Below are the code and all the weights of a small trained network. Each question names an input and a class and asks about switching units off, where a switched-off unit gives its printed mean instead of its output.

import numpy as np


def w(rows, s, z=0):
    codes = np.array(rows[::2]) - 128.0
    scale = np.full(codes.shape[1], s)
    scale[-1] = z or s
    return codes * scale


def f(y):
    return y / 2 * (1 + np.tanh(0.7978845608 * (y + 0.044715 * y**3)))


def log_softmax(a):
    a = a - a.max(-1, keepdims=True)
    return a - np.log(np.exp(a).sum(-1, keepdims=True))


def net(x, mask):
    res = np.array(x, float).reshape(1, 4) / 4 @ E
    y = f(res @ A[0][:, :-1].T + A[0][:, -1])
    res = res + np.where(mask, y, B[0][:, -1]) @ B[0][:, :-1]
    return log_softmax(res[-1] @ U[:, :-1].T + U[:, -1])


A, B = {}, {}
E = w([
[146,125,133,116,116],'x0',
[160,41,22,152,255],'x1',
[52,68,124,9,113],'x2',
[51,190,127,152,228],'x3',
],0.0078)
A[0] = w([
[84,71,169,72,140,37],'N0',
[36,177,159,140,155,60],'N1',
[68,130,104,26,139,89],'N2',
[77,124,91,107,113,124],'N3',
[129,171,48,112,92,195],'N4',
[123,101,122,13,131,66],'N5',
[178,132,171,79,54,129],'N6',
[129,71,104,136,216,55],'N7',
[103,144,211,141,63,19],'N8',
[30,106,96,112,101,30],'N9',
[50,105,103,42,109,47],'N10',
[191,45,183,58,95,173],'N11',
[116,165,101,205,103,127],'N12',
[183,142,56,108,175,127],'N13',
[115,165,146,133,124,2],'N14',
[92,226,149,120,74,68],'N15',
[184,107,35,83,159,61],'N16',
[2,245,90,102,218,106],'N17',
[64,228,167,96,239,100],'N18',
[66,204,192,118,57,39],'N19',
[38,158,96,48,156,116],'N20',
],0.0078,0.0032)
B[0] = w([
[197,174,237,167,157,153],'N0',
[34,65,103,139,9,170],'N1',
[213,146,183,185,118,186],'N2',
[141,138,164,103,151,142],'N3',
[131,197,71,149,170,152],'N4',
[192,164,189,185,128,180],'N5',
[107,92,52,67,105,212],'N6',
[27,53,118,93,123,200],'N7',
[65,46,125,71,143,186],'N8',
[140,128,184,134,129,143],'N9',
[238,145,248,183,137,183],'N10',
[185,216,63,137,103,232],'N11',
[137,163,197,175,201,161],'N12',
[124,106,211,76,127,188],'N13',
[122,63,109,173,145,117],'N14',
[94,53,218,102,184,198],'N15',
[68,22,105,87,115,193],'N16',
[159,209,84,162,45,253],'N17',
[104,105,45,111,3,226],'N18',
[93,18,124,60,182,224],'N19',
[169,150,135,214,116,193],'N20',
],0.0056)
U = w([
[142,156,51,178,35,226],'0',
[127,168,107,154,124,248],'1',
[58,62,105,129,129,4],'2',
[210,193,199,255,151,14],'3',
],0.0078,0.0037)

Each question gives the input, the list of numbers given to net, and the class t.
The units are the neurons (one row each of A and B). Each row of codes is followed by its name. A weight is (code - 128) times the scale printed after its matrix; where a second scale follows, it is the last column's (A, B and U).
mask holds one flag per neuron, in row order. A switched-off neuron (its flag False) gives its mean, the last column of its row in B, instead of its output. The means were averaged over made-up inputs and are rounded, as every weight is.
A unit's drop is (log p(t) with every unit on - log p(t) with that unit switched off) / (log p(t) with every unit on - log p(t) with every unit switched off).
The circuit of an input: a set's keep is (log p(t) with only the set's units on - log p(t) with every unit switched off) / (log p(t) with every unit on - log p(t) with every unit switched off). Starting from the 12 units with the biggest drops (on a tie, the unit counted first), units are removed one at a time, each time the one whose removal leaves the highest keep (on an exact tie, the one counted first), for as long as the keep stays at least 0.8.
circuit, biggest first: the units of the circuit, biggest drop first
unit that matters most: the unit with the biggest drop
k most important neurons: the k neurons with the biggest drops, biggest first
drop when u is switched off: that unit's drop, to one decimal
input [-5,6,8,4], class 3: circuit, biggest first -> N10, N2, N20
input [0,8,-7,-6], class 2: unit that matters most -> N16
input [-2,-8,2,-5], class 2: circuit, biggest first -> N19, N8
input [5,-8,0,4], class 2: circuit, biggest first -> N19, N15
input [-2,3,5,8], class 0: circuit, biggest first -> N18, N17
input [-5,-6,1,5], class 2: 3 most important neurons -> N19, N15, N11
input [-7,2,-5,8], class 0: circuit, biggest first -> N18, N17
input [-1,6,-5,4], class 2: 2 most important neurons -> N7, N11
input [3,6,-5,7], class 0: circuit, biggest first -> N17, N18
input [-5,8,0,8], class 0: 2 most important neurons -> N17, N18
input [-3,-7,-2,3], class 2: circuit, biggest first -> N19, N15, N8
input [4,-8,4,2], class 2: drop when N15 is switched off -> 0.2
input [-2,4,-3,6], class 0: drop when N18 is switched off -> 0.3
input [2,2,-8,8], class 0: drop when N6 is switched off -> -0.1
